The rows lie along a hidden order. The number after each row says roughly how far along it the row is, from 0 to 10. A new part has a new order.
+0.03	+0.02	+1.35	+0.49	-0.58	+0.54	+3.19	+1.88	-0.37	-0.20	+3.47	+0.00	+0.56	-0.28	+0.09	+0.73 -> 10
-0.01	-2.15	-1.57	-0.96	-0.79	+0.74	-1.41	+5.63	-0.33	+0.10	-1.07	+0.17	-0.09	-0.04	+0.22	-0.26 -> 1
+0.04	-0.12	+0.59	+0.06	-0.87	+0.92	+2.47	+5.43	-0.58	-0.13	+3.55	+0.02	+0.54	-0.26	+0.18	+1.73 -> 9
-0.11	+0.89	-0.47	-0.86	-0.46	+0.76	+0.45	+3.94	-0.26	+0.07	+0.21	+0.20	+0.03	-0.23	+0.33	+1.42 -> 4
-0.15	+1.82	-0.30	-0.16	-0.58	+1.00	+1.27	+0.58	-0.21	+0.11	+0.02	+0.25	-0.03	-0.19	+0.42	+1.67 -> 5
-0.25	+2.46	-0.68	-1.29	-0.88	+1.07	+0.72	+3.59	-0.23	+0.28	-0.76	+0.42	-0.20	-0.30	+0.66	+2.32 -> 4
+0.05	-1.80	-1.38	-0.54	-0.90	+0.31	-1.41	+4.74	-0.40	-0.01	-0.96	+0.08	-0.07	+0.02	+0.30	-0.25 -> 1
-0.32	+3.85	-0.18	-1.27	-1.54	+1.83	+3.70	+5.55	-0.52	+0.28	+2.02	+0.49	+0.21	-0.60	+1.01	+5.28 -> 8
-0.14	+0.96	-0.35	-0.69	-0.20	+0.70	+0.26	+1.66	-0.09	+0.13	+0.11	+0.20	-0.07	-0.15	+0.41	+1.20 -> 4
-0.27	+2.83	-0.03	-0.94	-1.16	+1.79	+3.19	+5.69	-0.51	+0.17	+2.04	+0.49	+0.23	-0.56	+0.77	+4.16 -> 8
-0.15	+0.64	-1.79	-1.50	-0.91	+0.92	-0.75	+6.70	-0.41	+0.23	-1.56	+0.37	-0.26	-0.13	+0.56	+1.16 -> 1
-0.19	+0.16	-0.54	-0.66	-0.99	+0.80	+0.33	+1.64	-0.32	+0.07	+0.31	+0.22	-0.05	-0.23	+0.30	+1.68 -> 4
+0.05	-3.11	-2.71	-1.44	-2.28	+1.59	-1.41	+9.99	-1.15	+0.03	-0.44	+0.31	+0.09	-0.22	+0.46	+0.54 -> 0
-0.13	+2.05	+0.48	-0.27	-1.46	+1.00	+3.50	+5.48	-0.62	+0.00	+2.69	+0.15	+0.38	-0.44	+0.55	+3.26 -> 9
-0.38	+4.82	+0.60	-1.03	-1.39	+1.98	+4.51	+4.84	-0.45	+0.27	+2.64	+0.52	+0.21	-0.78	+1.08	+5.73 -> 10
-0.19	+2.01	-0.02	-0.47	-0.99	+1.58	+3.14	+4.58	-0.55	+0.04	+2.22	+0.26	+0.36	-0.48	+0.56	+3.69 -> 8
-0.05	+0.22	-1.22	-0.89	-0.47	+0.74	-1.47	+2.41	-0.18	+0.13	-1.88	+0.17	-0.21	-0.05	+0.38	+0.45 -> 1

Part 2:
-0.16	+0.86	-1.55	-1.03	+0.69	+1.20	+1.88	+3.04	+0.72	-0.33	-1.09	-8.58	+0.51	-0.03	-0.42	+0.23	-0.97	+0.11	+0.09 -> 2
+0.18	+0.51	+0.03	-0.13	+0.26	-0.92	+1.36	+0.85	+0.23	-0.95	-1.02	+3.51	+1.55	-0.10	+0.59	+0.41	-0.73	+0.42	+0.24 -> 8
+0.18	-0.57	-0.99	-0.14	-0.94	-1.29	+1.77	-0.53	+0.59	-0.72	-0.57	+1.21	+1.61	+0.24	-0.53	+1.14	-0.22	-1.97	+0.05 -> 1
+0.06	-0.20	+0.84	-0.98	+0.28	-0.85	+2.76	+1.76	-2.40	-0.11	-1.25	-2.66	+2.54	-0.26	+0.60	+0.73	-1.27	+1.61	+0.11 -> 6
+0.15	-0.72	+0.19	-0.27	-0.11	+0.15	+0.80	+0.81	+1.61	-1.30	-1.39	-2.24	+0.70	-0.04	+0.92	+0.35	+0.02	+1.36	+0.22 -> 7
+0.20	+0.70	-1.52	-0.03	-1.03	-1.51	+1.09	-1.39	-0.59	-1.03	-0.44	-4.81	+1.90	+0.92	+0.63	+0.90	-0.03	-1.21	+0.06 -> 10
-0.01	-0.09	-0.56	+0.40	-0.48	+0.36	+0.44	+0.01	-0.63	-0.24	-0.88	-4.96	+1.53	+0.31	-1.75	+1.33	-0.59	-2.59	+0.00 -> 5
+0.03	-0.45	-1.47	+0.08	-0.91	+0.47	+1.06	-0.43	+1.45	-1.24	-1.61	-5.03	+0.90	+0.79	+0.82	+0.96	-0.10	+1.08	+0.00 -> 10
-0.04	-0.17	-0.05	-0.87	+0.25	-0.86	+1.78	+0.68	+1.00	-0.52	-0.59	-4.43	+1.18	+0.00	+0.32	+0.77	-0.58	+1.66	+0.24 -> 3
+0.24	+0.43	+0.19	+0.32	-0.87	+0.00	+1.89	+1.29	-0.59	-0.45	-0.77	+4.85	+2.63	-0.29	-1.05	+0.31	+0.00	-1.06	+0.30 -> 6
+0.02	-0.89	-1.66	-0.50	-0.78	+0.12	+1.99	+0.93	+0.49	-0.12	-0.61	-0.01	+1.28	+0.50	-0.15	+0.60	-0.86	-0.96	+0.17 -> 0
-0.01	-1.43	-0.90	+0.72	-0.91	+0.09	+1.57	-0.67	+0.54	-0.88	-0.59	-4.54	+0.53	+0.92	+0.19	+1.41	+0.85	-2.37	+0.01 -> 4
+0.19	+0.47	+0.43	+0.75	-0.83	-1.68	+0.32	-1.27	-0.38	-0.20	-0.50	-0.49	+2.21	+1.00	-1.27	+0.45	-0.02	-2.72	-0.09 -> 4
+0.14	+0.19	+0.68	-0.54	-0.08	+0.27	+2.12	+2.31	+0.86	-0.82	-0.75	+3.73	+0.51	-0.17	-1.46	+0.62	-1.40	+0.43	+0.06 -> 3
+0.20	+0.33	+0.07	+0.35	-0.77	-0.97	+1.67	+0.09	-0.81	-0.99	-1.81	+1.21	+2.30	+0.20	+0.99	+0.04	+0.32	-0.68	+0.13 -> 6

-0.54	-0.59	+0.12	-1.03	-1.36	+1.05	-0.26	-0.89	+0.45	+0.61	-2.88	+0.23	-1.37	-2.30	+1.73	-0.41	+0.28	+1.29	+0.99	+0.74	+0.85	-0.51	-0.13	-1.45	+0.26	+1.80	-0.86	+6.26	-0.15	-1.34	+1.19	+0.05 -> 3
+0.04	-0.15	-0.09	-0.10	-1.29	-0.54	+0.49	-0.69	+0.39	+0.44	-1.07	+0.37	-0.29	-1.25	+1.86	+0.94	+0.82	+0.36	-0.22	+0.37	+2.15	-0.10	-0.63	+0.16	+0.85	+1.23	-0.11	+0.96	-0.02	-0.60	-0.35	+0.70 -> 6
+0.08	+2.78	-1.34	+0.24	+0.98	-1.52	+0.34	+0.66	+1.43	-0.68	-2.21	-0.14	+4.29	-1.47	-4.06	-5.11	-1.73	-2.40	-5.27	-1.85	+2.67	+0.15	-0.74	-4.32	+4.20	-0.94	+3.01	-4.35	-1.10	+2.26	-1.35	+0.84 -> 10
-0.13	+0.14	+0.29	-1.63	-0.73	+1.02	-0.17	-0.35	+1.29	+0.81	-3.98	+0.17	-1.33	-2.24	+1.63	-1.82	+0.15	+1.55	+1.98	+1.20	-2.01	-0.38	+0.27	-2.29	-0.23	+2.81	-0.87	+7.85	-0.29	-1.89	+1.68	-0.64 -> 1
+0.23	+0.90	-0.42	-0.24	-0.84	-0.77	+0.39	-0.62	+0.75	+0.45	-2.90	+0.58	+1.07	-2.31	+1.27	-0.30	+0.19	+0.17	-1.69	+0.05	+2.50	-0.12	-0.77	-0.87	+1.78	+0.13	+0.49	+0.71	-0.47	-0.05	-0.20	+0.79 -> 7
+1.04	+0.61	+1.08	-1.73	+0.25	+1.45	+1.04	+0.90	+2.52	+0.93	-1.38	+0.08	-1.36	-0.93	+1.24	+0.10	+1.10	+1.81	+3.74	+2.24	-3.42	+0.03	+1.32	+1.72	-1.96	+2.61	-1.16	+4.81	-0.39	-2.34	+0.83	-1.47 -> 0
-0.37	-0.94	+0.16	-0.46	-2.00	-0.01	-0.20	-0.96	-0.28	+0.43	-1.58	+0.38	-1.51	-1.27	+2.41	+1.06	+0.60	+1.12	+0.71	+0.73	+0.59	-0.30	-0.43	-0.17	-0.15	+1.83	-0.91	+3.46	+0.22	-0.92	+0.59	+0.40 -> 5
-0.01	+0.88	+0.48	-1.85	-0.71	+1.19	+0.21	+0.01	+1.70	+0.87	-3.80	+0.16	-0.49	-2.20	+0.76	-1.29	+0.36	+1.53	+2.29	+1.40	-2.63	-0.39	+0.58	-0.81	-0.57	+2.92	-0.85	+6.94	-0.58	-1.95	+1.44	-0.96 -> 1
-0.34	+0.63	-0.43	-1.17	-1.67	-0.20	-0.26	-0.91	+0.83	+0.52	-4.46	+0.36	+0.81	-3.46	+1.37	-2.57	-0.08	+1.02	-0.83	+0.15	+0.86	-0.50	-0.58	-2.46	+1.71	+2.59	+0.45	+6.35	-0.66	-0.93	+1.12	+0.53 -> 4
-0.14	+0.70	+0.44	-1.88	-0.81	+1.05	+0.34	-0.14	+1.63	+0.83	-3.82	+0.09	-0.37	-2.43	+0.92	-2.13	-0.23	+0.90	+1.16	+1.42	-1.98	-0.47	+0.17	-1.18	+0.03	+2.90	-0.67	+8.45	-0.67	-1.37	+1.81	-0.68 -> 1
+0.56	+1.63	-1.29	+0.24	-0.26	-1.04	+0.53	+0.13	+0.87	+0.10	-2.04	+0.36	+2.37	-1.18	-0.82	-0.79	-0.25	-1.06	-3.12	-0.84	+3.53	+0.15	-0.73	-0.99	+2.19	-0.24	+1.62	-2.54	-0.64	+0.92	-1.05	+0.87 -> 9
